Here is a tiny trained network, its code and every weight. The questions are about switching its units off for an input and a class, where a switched-off unit gives its printed mean instead of its output.

import numpy as np


def w(rows, s, z=0):
    codes = np.array(rows[::2]) - 128.0
    scale = np.full(codes.shape[1], s)
    scale[-1] = z or s
    return codes * scale


def norm(h):
    return h / np.sqrt((h * h).mean(-1, keepdims=True) + 1e-5)


def f(y):
    return y / 2 * (1 + np.tanh(0.7978845608 * (y + 0.044715 * y**3)))


def log_softmax(a):
    a = a - a.max(-1, keepdims=True)
    return a - np.log(np.exp(a).sum(-1, keepdims=True))


def net(x, mask):
    res = np.array(x, float).reshape(1, 5) / 4 @ E
    u = 0
    for l in range(3):
        y = f(norm(res) @ A[l][:, :-1].T + A[l][:, -1])
        res = res + np.where(mask[u : u + 12], y, B[l][:, -1]) @ B[l][:, :-1]
        u += 12
    return log_softmax(norm(res)[-1] @ U[:, :-1].T + U[:, -1])


A, B = {}, {}
E = w([
[124,89,187,115,147,194,186,147,55,99,118,120],'x0',
[29,165,53,173,161,166,121,136,73,176,48,66],'x1',
[51,202,218,116,72,153,84,102,162,92,117,99],'x2',
[159,127,88,155,40,220,73,181,86,183,196,102],'x3',
[200,196,148,55,6,126,187,172,151,173,35,176],'x4',
],0.011)
A[0] = w([
[151,171,62,159,80,186,122,156,108,102,142,108,3],'0.n1',
[114,140,109,143,107,145,157,100,137,125,108,134,66],'0.n2',
[52,178,179,151,91,173,107,97,166,116,84,132,55],'0.n3',
[103,160,34,158,95,72,104,123,195,138,103,115,16],'0.n4',
[117,165,150,146,170,89,156,145,132,106,71,124,25],'0.n5',
[109,110,171,151,140,190,217,141,78,130,85,112,28],'0.n6',
[108,140,112,123,176,101,167,132,156,100,74,117,14],'0.n7',
[152,124,101,120,90,135,155,137,146,135,6,114,78],'0.n8',
[65,154,73,156,119,110,129,125,78,126,34,135,13],'0.n9',
[174,117,61,146,153,131,161,135,118,136,115,124,47],'0.n10',
[188,124,48,150,164,130,180,109,105,139,89,142,16],'0.n11',
[128,152,87,137,120,155,138,127,116,120,121,127,70],'0.n12',
],0.013,0.0058)
B[0] = w([
[103,63,154,90,97,122,140,29,133,188,134,143,193],'0.n1',
[143,130,143,168,113,148,111,177,116,134,23,125,128],'0.n2',
[100,73,98,79,114,29,135,232,91,114,152,79,255],'0.n3',
[180,172,115,51,172,150,39,92,87,75,101,176,211],'0.n4',
[113,55,173,148,80,136,93,70,106,212,118,155,181],'0.n5',
[179,170,101,46,165,151,38,90,107,77,99,167,218],'0.n6',
[109,53,142,121,96,131,130,52,126,194,132,153,186],'0.n7',
[123,213,107,160,117,111,206,107,97,134,179,153,243],'0.n8',
[149,120,147,97,180,217,170,151,253,143,162,72,235],'0.n9',
[84,89,139,125,105,62,86,229,121,104,103,89,189],'0.n10',
[102,88,112,95,103,57,140,204,110,97,125,75,207],'0.n11',
[122,120,112,126,125,165,143,163,154,158,156,130,139],'0.n12',
],0.017,0.0068)
A[1] = w([
[37,178,87,167,156,209,117,140,147,172,28,80,45],'1.n1',
[10,200,209,171,76,136,63,161,139,103,73,77,22],'1.n2',
[107,106,105,190,23,232,65,129,101,215,134,130,16],'1.n3',
[66,96,118,164,152,139,115,91,122,89,141,159,100],'1.n4',
[88,112,176,171,153,78,179,45,185,139,2,163,20],'1.n5',
[124,135,187,137,165,217,145,141,33,65,68,128,47],'1.n6',
[130,198,69,187,129,96,38,118,202,144,73,142,56],'1.n7',
[53,158,138,175,214,151,119,130,108,158,163,104,57],'1.n8',
[67,132,104,207,183,137,73,101,127,89,131,86,29],'1.n9',
[127,216,139,183,65,163,176,147,134,157,22,148,34],'1.n10',
[213,126,215,175,121,115,146,141,223,80,146,142,1],'1.n11',
[102,143,104,204,183,126,138,119,119,101,141,112,63],'1.n12',
],0.016,0.0035)
B[1] = w([
[145,103,150,105,179,195,153,146,220,84,178,55,203],'1.n1',
[109,150,159,44,115,39,81,185,115,101,119,51,171],'1.n2',
[48,44,181,140,181,89,115,16,108,206,104,140,247],'1.n3',
[150,171,111,111,51,116,159,130,107,137,120,155,227],'1.n4',
[68,32,156,143,136,161,79,53,66,201,151,120,221],'1.n5',
[160,157,123,38,193,95,86,116,126,95,106,164,189],'1.n6',
[146,112,158,1,188,174,148,134,60,46,64,159,164],'1.n7',
[163,184,121,135,113,144,208,113,100,138,123,141,223],'1.n8',
[143,172,142,157,58,116,182,137,123,142,156,193,254],'1.n9',
[139,194,154,156,113,121,191,127,51,88,184,148,199],'1.n10',
[110,137,108,89,172,208,164,155,202,106,132,51,225],'1.n11',
[163,193,153,88,125,125,176,138,77,170,122,143,165],'1.n12',
],0.017,0.0054)
A[2] = w([
[164,106,32,190,189,122,152,155,89,187,81,118,27],'2.n1',
[170,210,136,226,83,158,196,146,97,137,134,152,24],'2.n2',
[159,190,159,170,89,137,169,144,119,177,54,135,17],'2.n3',
[205,192,131,89,196,149,16,91,144,122,82,186,112],'2.n4',
[90,70,136,163,100,71,112,252,140,91,146,127,113],'2.n5',
[185,46,23,227,154,109,202,171,113,126,38,143,7],'2.n6',
[153,119,128,195,145,223,135,141,251,89,122,75,4],'2.n7',
[210,55,25,198,219,127,185,196,97,165,94,180,12],'2.n8',
[147,192,104,160,82,119,201,136,138,140,103,184,31],'2.n9',
[105,139,106,204,94,179,120,147,145,148,88,105,29],'2.n10',
[100,190,93,169,128,170,63,143,108,151,106,82,80],'2.n11',
[102,163,62,132,178,174,147,124,186,146,149,95,60],'2.n12',
],0.014,0.0018)
B[2] = w([
[122,120,204,59,180,80,152,145,128,98,155,98,141],'2.n1',
[139,194,77,178,115,98,173,120,101,100,114,155,216],'2.n2',
[130,159,185,134,108,148,108,147,131,107,194,167,161],'2.n3',
[170,131,98,222,99,152,86,117,180,95,80,167,235],'2.n4',
[129,100,91,228,144,106,124,175,114,124,88,124,255],'2.n5',
[94,121,129,124,74,86,72,172,130,120,127,81,159],'2.n6',
[123,168,103,157,146,220,139,132,171,167,141,83,200],'2.n7',
[61,197,211,4,100,102,60,142,128,116,139,74,167],'2.n8',
[149,130,125,171,124,102,161,83,115,108,190,139,208],'2.n9',
[99,112,160,67,110,132,173,141,143,138,101,125,119],'2.n10',
[113,131,178,73,166,96,166,60,133,83,136,96,118],'2.n11',
[151,130,152,201,123,148,146,169,169,155,107,160,202],'2.n12',
],0.017,0.0083)
U = w([
[95,113,134,90,112,23,101,225,93,121,151,67,156],'0',
[96,51,164,118,134,121,105,24,89,221,152,167,174],'1',
[178,222,120,144,97,105,205,101,76,120,197,191,98],'2',
[152,137,121,126,177,220,152,156,210,152,156,87,110],'3',
[208,153,95,80,146,132,33,102,115,59,78,214,30],'4',
[162,94,63,248,112,122,130,140,127,167,104,165,250],'5',
],0.012,0.0015)

Each question gives the input, the list of numbers given to net, and the class t.
The units are the neurons (one row each of A and B). Each row of codes is followed by its name. A weight is (code - 128) times the scale printed after its matrix; where a second scale follows, it is the last column's (A, B and U).
mask holds one flag per neuron, layer by layer. A switched-off neuron (its flag False) gives its mean, the last column of its row in B, instead of its output. The means were averaged over made-up inputs and are rounded, as every weight is.
A unit's drop is (log p(t) with every unit on - log p(t) with that unit switched off) / (log p(t) with every unit on - log p(t) with every unit switched off).
The circuit of an input: a set's keep is (log p(t) with only the set's units on - log p(t) with every unit switched off) / (log p(t) with every unit on - log p(t) with every unit switched off). Starting from the 12 units with the biggest drops (on a tie, the unit counted first), units are removed one at a time, each time the one whose removal leaves the highest keep (on an exact tie, the one counted first), for as long as the keep stays at least 0.8.
circuit, biggest first: the units of the circuit, biggest drop first
most important unit: the unit with the biggest drop
top k neurons: the k neurons with the biggest drops, biggest first
k most important neurons of layer l: the k neurons of layer l with the biggest drops, biggest first
input [2,3,7,5,7], class 0: most important unit -> 0.n3
input [-1,-8,-5,4,-1], class 3: circuit, biggest first -> (1.n11 0.n3)
input [8,5,-4,7,4], class 4: 2 most important neurons of layer 1 -> (1.n6 1.n5)
input [5,7,5,7,6], class 1: 2 most important neurons of layer 0 -> (0.n1 0.n11)
input [-7,6,6,1,3], class 4: top 2 neurons -> (0.n4 0.n11)
input [4,-4,-5,6,4], class 1: 2 most important neurons of layer 0 -> (0.n3 0.n1)
input [1,7,3,4,5], class 3: top 2 neurons -> (0.n9 1.n1)
input [-6,-3,6,2,0], class 0: top 2 neurons -> (0.n3 0.n6)
input [-7,2,-6,3,2], class 4: 2 most important neurons of layer 0 -> (0.n4 0.n3)
input [-5,2,-3,-5,-5], class 1: top 2 neurons -> (0.n7 0.n6)
input [7,7,-1,4,-3], class 3: top 4 neurons -> (1.n1 0.n9 0.n4 2.n7)
input [-7,8,7,-8,5], class 1: 2 most important neurons of layer 1 -> (1.n5 1.n11)
input [-2,4,0,4,4], class 1: 3 most important neurons of layer 0 -> (0.n1 0.n12 0.n6)
input [5,5,-1,4,-7], class 2: most important unit -> 1.n9
input [6,-4,2,5,1], class 4: 2 most important neurons of layer 0 -> (0.n6 0.n5)
input [0,3,0,7,-8], class 2: top 4 neurons -> (1.n8 1.n9 0.n5 1.n4)
input [-4,-6,3,-5,-2], class 3: top 2 neurons -> (1.n11 0.n1)
input [5,-6,-1,-4,-2], class 3: top 2 neurons -> (1.n11 0.n4)
input [1,-5,8,-8,6], class 0: top 3 neurons -> (0.n3 1.n2 0.n1)
input [7,-8,0,1,3], class 3: circuit, biggest first -> (1.n11)
input [0,-3,8,6,-2], class 0: top 2 neurons -> (0.n3 1.n2)
input [-7,-8,7,4,5], class 3: 2 most important neurons of layer 0 -> (0.n10 0.n11)
input [2,0,-7,-7,6], class 0: 2 most important neurons of layer 0 -> (0.n11 0.n10)
